Below is a small trained network, with its code and all its weights. Each question gives an input and a class and asks what happens when units are switched off, that is, made to give their printed mean instead of their output.

import numpy as np


def w(rows, s, z=0):
    codes = np.array(rows[::2]) - 128.0
    scale = np.full(codes.shape[1], s)
    scale[-1] = z or s
    return codes * scale


def f(y):
    return y / 2 * (1 + np.tanh(0.7978845608 * (y + 0.044715 * y**3)))


def log_softmax(a):
    a = a - a.max(-1, keepdims=True)
    return a - np.log(np.exp(a).sum(-1, keepdims=True))


def net(x, mask):
    res = np.array(x, float).reshape(1, 6) / 4 @ E
    y = f(res @ A[0][:, :-1].T + A[0][:, -1])
    res = res + np.where(mask, y, B[0][:, -1]) @ B[0][:, :-1]
    return log_softmax(res[-1] @ U[:, :-1].T + U[:, -1])


A, B = {}, {}
E = w([
[128,130,130],'x0',
[89,161,254],'x1',
[124,128,124],'x2',
[129,130,129],'x3',
[81,9,121],'x4',
[128,127,129],'x5',
],0.008)
A[0] = w([
[12,165,180,84],'N0',
[176,120,207,133],'N1',
[114,125,141,248],'N2',
[184,216,107,113],'N3',
[192,194,121,63],'N4',
[154,124,132,234],'N5',
[224,137,12,176],'N6',
[57,148,106,237],'N7',
[160,186,125,63],'N8',
[84,206,111,72],'N9',
[85,149,195,75],'N10',
[153,122,70,105],'N11',
[121,148,242,88],'N12',
[160,183,127,79],'N13',
[119,69,129,51],'N14',
[75,57,142,42],'N15',
[76,153,101,226],'N16',
[78,174,84,53],'N17',
[80,2,186,117],'N18',
[124,228,101,69],'N19',
[54,36,61,181],'N20',
[142,143,91,253],'N21',
[63,58,129,97],'N22',
[234,201,131,104],'N23',
[117,121,199,217],'N24',
],0.0099,0.0055)
B[0] = w([
[106,48,11,171],'N0',
[96,144,70,159],'N1',
[133,202,140,200],'N2',
[110,76,180,179],'N3',
[227,42,142,148],'N4',
[60,224,208,188],'N5',
[16,112,115,254],'N6',
[184,225,168,191],'N7',
[254,56,129,134],'N8',
[205,15,106,132],'N9',
[83,65,63,158],'N10',
[71,101,89,155],'N11',
[46,70,48,192],'N12',
[172,11,185,137],'N13',
[195,25,118,130],'N14',
[202,54,139,147],'N15',
[131,162,173,182],'N16',
[195,22,87,113],'N17',
[164,132,154,215],'N18',
[215,11,141,153],'N19',
[131,139,182,240],'N20',
[77,207,147,211],'N21',
[255,89,198,167],'N22',
[148,75,187,179],'N23',
[86,175,87,207],'N24',
],0.0062,0.007)
U = w([
[214,54,149,49],'0',
[112,173,147,197],'1',
[123,170,134,211],'2',
[131,174,119,193],'3',
[85,83,4,1],'4',
[138,181,135,104],'5',
],0.013,0.0038)

Each question gives the input, the list of numbers given to net, and the class t.
The units are the neurons (one row each of A and B). Each row of codes is followed by its name. A weight is (code - 128) times the scale printed after its matrix; where a second scale follows, it is the last column's (A, B and U).
mask holds one flag per neuron, in row order. A switched-off neuron (its flag False) gives its mean, the last column of its row in B, instead of its output. The means were averaged over made-up inputs and are rounded, as every weight is.
A unit's drop is (log p(t) with every unit on - log p(t) with that unit switched off) / (log p(t) with every unit on - log p(t) with every unit switched off).
The circuit of an input: a set's keep is (log p(t) with only the set's units on - log p(t) with every unit switched off) / (log p(t) with every unit on - log p(t) with every unit switched off). Starting from the 12 units with the biggest drops (on a tie, the unit counted first), units are removed one at a time, each time the one whose removal leaves the highest keep (on an exact tie, the one counted first), for as long as the keep stays at least 0.8.
units of the circuit, in order: the units of the circuit, biggest drop first
most important unit: the unit with the biggest drop
k most important neurons: the k neurons with the biggest drops, biggest first
drop of u: that unit's drop, to one decimal
input [-4,7,4,3,6,-2], class 4: most important unit => N0
input [0,4,1,7,7,2], class 0: units of the circuit, in order => N22; N15
input [3,8,-3,3,-7,1], class 4: units of the circuit, in order => N12; N0; N10
input [-1,8,-1,-6,4,2], class 4: units of the circuit, in order => N0; N12
input [5,8,5,7,-5,6], class 4: units of the circuit, in order => N12; N0; N10
input [-7,-7,5,8,4,2], class 3: units of the circuit, in order => N20; N12
input [6,8,2,-2,-3,1], class 4: 3 most important neurons => N12; N0; N10
input [1,-5,5,-3,-7,3], class 0: 2 most important neurons => N19; N4
input [-1,6,-4,-2,0,-1], class 4: 4 most important neurons => N12; N0; N10; N20
input [2,8,5,4,4,7], class 4: drop of N12 => 0.3
input [-6,-3,1,3,7,-3], class 0: drop of N15 => 0.1
input [-3,5,3,2,-8,-4], class 0: drop of N8 => 0.0
